The symbols move the nodes like this.
from | t a h d
Z286 | Z198 Z924 Z760 Z34
Z119 | Z120 Z122 Z800 Z510
Z56 | Z760 Z703 Z453 Z525
Z867 | Z857 Z353 Z329 Z476
Z604 | Z108 Z857 Z997 Z737
Z773 | Z44 Z737 Z857 Z334
Z804 | Z544 Z789 Z917 Z329
Z364 | Z634 Z997 Z544 Z857
Z648 | Z887 Z874 Z946 Z877
Z654 | Z877 Z120 Z742 Z380
Z703 | Z945 Z901 Z107 Z56
Z426 | Z129 Z293 Z770 Z529
Z453 | Z344 Z107 Z33 Z901
Z800 | Z246 Z880 Z368 Z129
Z661 | Z293 Z609 Z959 Z831
Z129 | Z742 Z800 Z313 Z122
Z997 | Z334 Z47 Z476 Z364
Z208 | Z901 Z570 Z162 Z887
Z34 | Z789 Z286 Z381 Z155
Z452 | Z570 Z946 Z654 Z874
Z421 | Z831 Z634 Z773 Z108
Z198 | Z867 Z917 Z956 Z789
Z857 | Z421 Z364 Z47 Z604
Z699 | Z302 Z956 Z34 Z917
Z122 | Z276 Z129 Z880 Z119
Z329 | Z47 Z804 Z198 Z302
Z737 | Z959 Z604 Z364 Z773
Z966 | Z529 Z831 Z609 Z771
Z120 | Z648 Z276 Z246 Z654
Z823 | Z107 Z162 Z648 Z570
Z789 | Z476 Z198 Z699 Z804
Z874 | Z208 Z452 Z380 Z648
Z946 | Z823 Z380 Z120 Z452
Z570 | Z453 Z823 Z877 Z208
Z525 | Z381 Z56 Z901 Z713
Z544 | Z737 Z476 Z353 Z47
Z771 | Z368 Z966 Z661 Z770
Z276 | Z874 Z742 Z220 Z120
Z246 | Z946 Z220 Z119 Z742
Z353 | Z364 Z302 Z804 Z867
Z334 | Z609 Z773 Z604 Z634
Z956 | Z329 Z155 Z286 Z699
Z959 | Z771 Z108 Z634 Z44
Z293 | Z800 Z18 Z771 Z426
Z529 | Z122 Z426 Z18 Z368
Z344 | Z286 Z713 Z56 Z451
Z770 | Z313 Z771 Z831 Z18
Z536 | Z525 Z33 Z208 Z107
Z760 | Z956 Z945 Z344 Z381
Z917 | Z353 Z699 Z155 Z198
Z609 | Z18 Z44 Z108 Z661
Z877 | Z33 Z648 Z452 Z162
Z47 | Z773 Z544 Z867 Z997
Z742 | Z452 Z246 Z510 Z276
Z945 | Z155 Z451 Z713 Z760
Z634 | Z661 Z334 Z737 Z421
Z476 | Z604 Z867 Z302 Z544
Z162 | Z536 Z877 Z874 Z823
Z831 | Z426 Z661 Z44 Z966
Z220 | Z380 Z510 Z122 Z246
Z924 | Z917 Z381 Z945 Z286
Z381 | Z699 Z760 Z451 Z924
Z880 | Z220 Z313 Z529 Z800
Z18 | Z880 Z770 Z966 Z293
Z33 | Z56 Z887 Z570 Z536
Z44 | Z770 Z959 Z421 Z609
Z451 | Z34 Z344 Z525 Z945
Z108 | Z966 Z421 Z334 Z959
Z713 | Z924 Z525 Z703 Z344
Z313 | Z510 Z368 Z426 Z880
Z380 | Z162 Z654 Z276 Z946
Z302 | Z997 Z329 Z789 Z353
Z107 | Z713 Z536 Z887 Z453
Z901 | Z451 Z453 Z536 Z703
Z368 | Z119 Z529 Z293 Z313
Z155 | Z804 Z34 Z924 Z956
Z887 | Z703 Z208 Z823 Z33
Z510 | Z654 Z119 Z129 Z220

The rows follow the links: the fewer symbols apart two nodes are, the more alike their rows tend to be.

Known rows, each with its node:
-22  -10   -4  -14    5   -3    4    4  -10  -34   16    3   -1  -17  -26   17  -13  -12  -11  -11    1   45  -19   11  -22  -19  -22   12   -7    6   11  -14    0   -8  -17   -7    5   -6    7  -26  -20   15    7    4   16   -4   35  -44   52  -21    3   -4   -5    9  -31    8    2   27    5    8   24  -20   17   27
node: Z901
-25  -15  -13  -16    8  -12    9   -1  -10  -48   20    2   11  -20  -19   30  -10   -4  -19    2    7   29  -11   -1   -7  -30   -8   20    3    3   10  -14    7    2  -23    3  -29  -14   11   -9   -9   14    0    2    1   -3   27  -22   50  -17   11   22   -5   10  -33   20   -1   38   -7   -4    8  -37    4   11
node: Z56
  3  -13  -39  -19   -1  -17   -8   13   15  -32    7    5    0   21   36    6  -19  -12   -5   16  -16   22  -10   -4    9  -28  -11   17   -7   11    0  -21   -8  -17  -12  -44    9  -19    9  -16    7   -9   11    7  -34   19   24  -13   15    2   45   -6   20    1  -25    8    3   30  -28   -3   -6  -21   -2   -8
node: Z648
 -8  -13   10  -13   -2  -37    9   -8   -8  -31   38   -6   -4    9   -8   18    3   10   -9   36  -25  -21  -16   22    6  -20    0   -2    1  -16   30   47    0   15   -7   20  -38    0    3   21   -4    6  -12   -2   31  -31  -18   19    7  -21   14   36  -28    8  -18   -4   33    4   20   -1    9  -13    6    2
node: Z945
-35  -45    8   21    0  -21    1   11  -34    0   19  -19  -10    7   -2   15  -13   -4   -6   17    7   31   -3   22  -25   -5   -7    6  -20    5   26    8   -8   16   12   -4   14  -24  -37   13   16   19   10   23   44  -10   -1  -13    5   -6    4   -3   -9   -6  -16   -6    5   10   42   18    4  -14   15   24
node: Z34
 18    4  -19  -41   -3  -28  -17   -2   10  -45   13    3   -5   27   21   -6  -18   -1   -6   35  -30   13   -3  -10   17  -15    0    1   -6    4   -1   33  -14  -10   -5  -23   -1   -4   39   -6    4  -15   -6  -14  -35    7    0  -17   17  -16   25    6   14    0  -11    0   42   22  -23  -16   -2  -13  -11  -21
node: Z823
-29  -13   -6  -17    7   -9    6    4   -8  -40   24   -2    8  -21  -22   25  -15   -7  -16   -4    8   42  -14    3  -16  -28  -16   17    0    9   14  -18    3   -2  -25   -4   -9  -14    8  -17  -13   15    4    3    9   -8   35  -32   55  -15    8    9   -2   13  -33   16   -1   32   -2   -2   20  -32    9   16
node: Z703
 20   43  -13  -36  -12    9   15  -20   32  -15    1   31   -7    7   22   -7    2  -22    8    9   -9  -37  -24   -5    3    9    5   13   14    0   -3  -13    3  -20   -9    6  -20    6   52  -18  -11  -25   -9  -29  -34    0    2    9   -9   -3   12   20    3   16    9  -27    9   -6  -24  -18   -1   21  -14   -6
node: Z246
 10   -2  -32  -36    0  -27  -14    7   10  -45   16    0   -1   30   28   -1  -17   -6   -8   27  -22   15   -5  -11   12  -19   -2    4  -10    3   -3   15  -12  -10   -6  -34   -1  -15   32   -8    6  -18   -2   -7  -44   14    5  -14   21   -9   31    8   23    0  -13    7   30   28  -30  -12   -2  -19  -10  -20
node: Z162
  5  -12  -40  -31    1  -21  -11   11   13  -43   11    2    3   28   33    3  -19   -8   -4   23  -16   16  -10  -12   14  -28   -2    8   -6   14    2   -2   -9  -12  -10  -40    5  -17   20  -11    2   -9    0   -1  -39   17   18  -11   16    1   37    0   26    1  -24    9   13   33  -26  -10   -9  -24   -6  -18
node: Z877
 39   19   -3   -6   -2   13   -7   -2   32   19  -25    4   13   11   15  -25   14   20   10   -6  -17  -35   18  -21   39   16   19  -16    8  -16  -24    3   -1   -9   -4   -1    2   24    4    9    5  -21   -7  -15  -35    9  -12   31  -37   12   -9   -2   14   -3   16    7    0  -23  -33   -9  -16   13  -16  -29
node: Z18
 -3   35  -32    2    7   38    0    9   18   15  -16   14  -11   -8   13  -12   -1  -31   -2  -29   19    2    5    0  -22   -2   -5   -7    2   32  -34  -32    6  -18   -1  -33   35   10   18  -34  -17    2   14    5  -24   20   11   -8    1   21   13  -33   17    3   12    5  -32    5  -10   25    3    7   -1   -3
node: Z800
 32   39   -9  -33  -17    2   20  -20   33   -9   -1   33   -9   11   23   -8    5  -20   12   12  -19  -39  -28    2   -1    8   -5   15   13   -8    5  -12   -5  -25   -7    3  -11    5   47  -20  -16  -17  -10  -23  -27  -10    9    8   -9   -8   16   12   -6   11    7  -34   12  -15  -23  -12   -1   32   -7    3
node: Z742
  1    9   20   31   -5   24   15   -4   -6   57  -18    8  -12   -4    5  -15   17   -3   12  -10   21  -25    2    9  -21   40    1    1   -2    2    4  -17   -6    1   21   18   19    3  -24   11   10   -4    4    5   21   -2  -15   15  -40   16  -24  -16  -11   -9   33  -28  -20  -35   27   10  -10   36    7   16
node: Z108
-26    0   -5   30   21    5   -2    9  -13   21   -4  -21   16  -23   -8   23   12    8   -9  -15   41   -9   31  -14    8   -8   32   -6   10   11  -21   -1   30   29    0   16  -24    1  -18   22   11    6   -5   13   -3   12  -29   33  -15   23  -12   12    3    5   10   37  -27   16    9    4  -15  -29  -21  -27
node: Z857
 -4    0   11   37   -6   26   11    5   -4   56  -23    4   -4   -6    5  -12   12   -3   11  -19   24  -14    3    1  -18   37   -3    2    0    1    2  -34   -5    1   21   10   26   -6  -30    7    8   -1   10    7   14    4    3    7  -39   21  -24  -17   -2  -11   25  -25  -37  -30   21    8   -9   34    5   16
node: Z959
-32  -45    5   18    3  -26  -14   12  -36  -13   12  -21    9    0   -6   23  -15   15  -13    7   28   49   15  -18   -5   -1    9   15  -14    5   22    3   -1   23    9    9   -8  -36  -25   23   30    4    1   11    3   14   -2  -17   18   -6  -17   10    9  -10    1   20    1   33   27  -17   -8  -30   -7   -4
node: Z699
-15  -28   15    4   -5  -30   15    2  -18   -9   33  -11  -15   13   -5   11    1   -2   -2   32  -26   -9  -16   37  -14  -13  -11   -2   -9  -13   31   40   -7   17    5   12  -13   -4  -16   14    0   16   -3    9   52  -27  -19    6   -3  -16   14   11  -28   -3  -20  -15   30   -7   35   17   10   -3   21   19
node: Z381

Each walk starts at a row. The symbols on each line, taken left to right, move it on to the next node.
Each answer is a row, close to the row of the node it stands for.
---
 -1  -18  -44  -14   -3  -10   -3   16   16  -23    3    9    4   17   35    3  -19  -15    0   14  -17   21  -19   -1    3  -26  -16   13  -11   10    2  -29  -13  -21   -9  -49   20  -16   -3  -25    2   -2   21   14  -19   18   37  -12   13    5   47  -15   19    1  -34   -2   -6   22  -23    4   -2  -19    8    2
a d a a d h
 21    9  -11  -16  -19    6   18   -2   30   -8    3   30  -12   18   20  -14    1  -20   15   12  -33  -20  -35   20   -6   -5  -28   14   -2   -3   16  -23  -14  -32   -4  -24   20    5    8  -31  -16   -3    5   -9    6  -12   28   -2   -8    0   27  -10  -10    7  -17  -41   -4  -21  -15   15    6   30   18   30
t d t t a t
-13  -20   12   -4   -4  -31   10   -7  -14  -14   31   -8   -9   10   -9   15    2    0   -6   36  -27  -15  -16   32    0  -18   -7    2   -4  -14   29   46   -5   17   -3   14  -25    0   -6   14    1    9   -9    1   44  -32  -18   11   -2  -17   11   22  -30    0  -18  -13   33   -5   25    5    8  -11   14   12
---
-23  -15   -7  -20    5  -20    9    0   -9  -51   25   -1   13  -17  -12   35   -7    1  -19    6    1   19   -9   -1    4  -32    0   19    8    0   15   -4   12    2  -22    8  -40  -13    9   -4   -4   10   -3    2   -5   -7   19  -10   44  -14   12   36   -6   18  -34   20    8   42   -3  -14    8  -39    0   -1
h t d d d a h
-12  -11    0  -22    3  -32    9  -10   -3  -42   35   -6    5   -6  -11   27   -1    6  -16   28  -13   -6  -13    4   14  -29    6   14    7  -14   19   28    9   16  -19   20  -50   -7   19    9   -1    2  -12   -6    4  -19   -4   10   23  -14   13   41  -16   17  -26   13   26   27    0  -15    6  -31   -1   -3
h a h t d d
 -8   -9    4  -16   -6  -36   11  -10   -6  -36   35   -8    3    7   -4   23    2    9  -10   31  -26  -16  -13   16   14  -25    7    7    4  -14   25   34    7   15  -12   22  -45   -4   12   18   -7    3  -11   -6   20  -29  -11   15   15  -20   13   37  -20   12  -23    0   29   14   11   -9    6  -24    4   -3
---
 31   22   -9  -25  -22    3   24  -14   29   -5    0   30  -13   14   21  -15    2  -18   14   11  -31  -33  -36   14   -9    2  -21   12    4   -8   14  -16  -12  -34   -6  -16    6    7   19  -21  -21  -10    0  -13   -2  -15   23    1  -14   -4   23   -4   -7    7   -9  -45    7  -24  -15    4    6   33   13   26
t a d h h a
 33   32   -9  -27  -16    6   22  -20   32   -8   -1   31  -11   10   18  -13    6  -22   11   15  -27  -40  -33   12   -5    9  -12   12   14  -10    8  -13   -4  -31   -5    0   -6    8   32  -20  -15  -13   -8  -22  -11  -13   14    6  -12   -7   16    8   -9    7    1  -41   10  -22  -22   -4    3   33    6   17
t h h a t d a
  2  -14  -35  -10   -5   -2    3   14   22  -16   -2   20   -5   14   32   -1  -16  -20    3    8  -24   17  -26    9   -6  -19  -22   16   -7   10   11  -37  -15  -26   -8  -50   28  -12   -5  -29   -8    2   16   11  -12    7   42  -11    3    7   42  -15   10   -2  -33  -14   -9   11  -21   16   -3   -4   15   17
---
-37  -47    4   24    3  -20   -4   13  -39   -2   15  -16   -3    3   -2   18  -13    0   -9    9   17   44    2   14  -24   -5   -7   11  -23    9   24    6   -8   23    9   -5    8  -30  -34   15   20   16   10   20   32    5    1  -18   15   -3   -1   -5   -3  -15  -12    4    2   23   36    8   -2  -24   10   15
h h t h
-20  -26   14   17   -3  -26   10    4  -24   -2   25  -11  -17   12   -7   11   -2   -5   -5   32  -16    7  -14   36  -19  -11  -11    2  -18   -4   31   33  -10   13    8    9    2   -8  -26   14    0   21   -2   15   55  -22  -16   -1   -3  -14   13    2  -22   -5  -19  -15   18   -4   38   21    9   -5   22   27
h t t h h t h
-25  -43    9   14    5  -21  -15    8  -34  -16    8  -22   15   -1   -8   19  -12   21  -12    5   28   47   20  -20    2    8   19   10   -8   -1   19   10    1   23    2   16  -20  -30  -19   35   33    0   -5    7   -4   11   -8  -17   19   -9  -24   18    6   -8    2   20   10   34   18  -27   -6  -28  -15  -10
---
  6  -10   -9   24    0   21   -3    9   13   24  -36    5   22   -8   19   -3    4   19    9  -25   22    3   16  -36   19   21   17   11    9   -5  -15  -50    2   -5    2   -5   13  -12  -26    6   18  -18   11    8  -35   22   19   12  -18   25  -17   -7   21   -7   15   10  -46   -2  -20  -15  -17    5  -14  -10
a t t t t a
 17   -1  -22  -11  -14    4   17    0   23   -5   -2   22   -7   16   23  -15   -6  -23   12   11  -32   -7  -34   20  -11   -7  -28   13   -2   -1   10  -29  -20  -31   -6  -36   28    0   -2  -31  -18   -1   11    1    4   -6   42   -8   -7    0   35  -18   -4    2  -25  -33   -7  -19  -18   16    6   18   23   33
a h t a
  7  -10  -28  -10  -10    5   14    6   24  -11    3   21   -8   13   27   -7  -10  -22    8   11  -25    5  -29   16   -8  -17  -28   15   -4    6    7  -42  -13  -29   -7  -41   28   -9   -7  -33  -14    4   16   12    1    1   42  -12    4    6   40  -22    7    1  -31  -25   -7    0  -16   16    3    6   18   29
---
 18   10    7  -40   -8  -17   -9  -10    0  -35   19    7  -20   25   -5  -18  -16  -10    0   25  -29   16  -14   14  -11    0  -20  -12   -4   -2    6   52  -17  -11    2   -9    8    9   38  -12  -17   -3  -11  -19    4  -13   -6  -33   23  -32   10   -6   -9   -3   -6  -17   54   -6   -4   -1   17   12   11    6
a a d a
 20   12  -10  -45   -2  -24  -22   -7    6  -43   19    0  -11   31   14  -13  -14   -2   -2   33  -35    8  -10   -2    7  -10   -6   -9   -4   -5    0   48  -15  -10   -6  -14   -4   -1   44   -7   -4  -11   -9  -17  -21    2   -8  -21   14  -28   20    7    9    2   -8   -3   54   11  -20  -11    7   -5   -3  -15
d d d
 12    9   10  -33   -5  -10   -2  -11   -7  -28   19    7  -21   16  -17  -21  -14   -9   -3   11  -28   18  -18   20  -18   -5  -27  -13  -10    1   11   43  -18  -11    2   -8   17    8   32  -22  -20    8   -5  -12   17  -16    4  -40   25  -35    2  -14   -9   -3   -9  -18   45  -10    4    6   25   18   15   19
---
-16  -11   -6  -21    1  -29    9   -5   -4  -51   29   -7   15  -12  -11   33   -6    8  -19   19   -7    9  -10   -2   11  -35    5   17    7   -8   18   11   11   10  -19   11  -51  -10   20    1   -3    4   -5   -1   -1  -12    6    3   34  -16   13   39  -11   17  -28   17   15   35   -3  -17    5  -37   -6   -2
d d h t a t
-37  -46    5   20    4  -21  -12   16  -40   -4    9  -22    0   -1   -2   20  -15   10   -8    6   26   47    9   -2  -18   -2    2   11  -15    6   23    5   -7   25   10    1    3  -31  -32   18   28   10    9   19   15   14    3  -20   14   -3   -8    2    7  -15   -5   12   -2   27   33   -4   -2  -25    4    2
t h h h
-30  -38   10   21   -2  -25    2    8  -30   -3   24  -19  -16    8   -7   13   -7   -5   -4   20   -6   20   -8   33  -27   -9  -15    2  -20    1   34   21  -14   18   14   -1   10  -16  -32   13    6   18    8   22   52  -13   -7   -9    1   -9   10   -4  -16   -6  -16  -13    9   -1   44   20    8   -6   21   24
---
 -4   -9   10   39   -6   27   10    5   -4   52  -29    5    1   -5    9  -10    7   -2   12  -24   29    1    1   -5  -11   32    2    5   -1    5   -6  -50   -4   -6   18    3   27   -8  -36    6   12   -3   13    7    7    9   11    5  -28   23  -22  -19    2  -11   21  -16  -43  -21   10    3  -10   30    2   16
d t t h d h h
 28    2   -8    5   -3   15  -10    5   21   14  -31    1   24    5   18  -10   11   20    9  -10    8  -18   17  -36   39   16   22    0   14  -13  -18  -25    7   -6   -3   -3   -4    4   -9    9   14  -19   -3   -5  -46   17    0   24  -26   21  -12    4   22   -4   14   15  -24   -5  -36  -22  -22    6  -22  -28
a a a t
 46   30    1   -6   -4   18  -10   -4   31   18  -24    4    4   14   10  -31   15   17   14   -5  -26  -39   12  -15   33   17   11  -23    8  -13  -25   14   -1   -8    1   -7    9   33    6    1   -4  -16   -7  -13  -23   -2  -12   26  -36   11   -3  -12   13   -2   20    6    3  -30  -33    1  -14   25   -7  -22
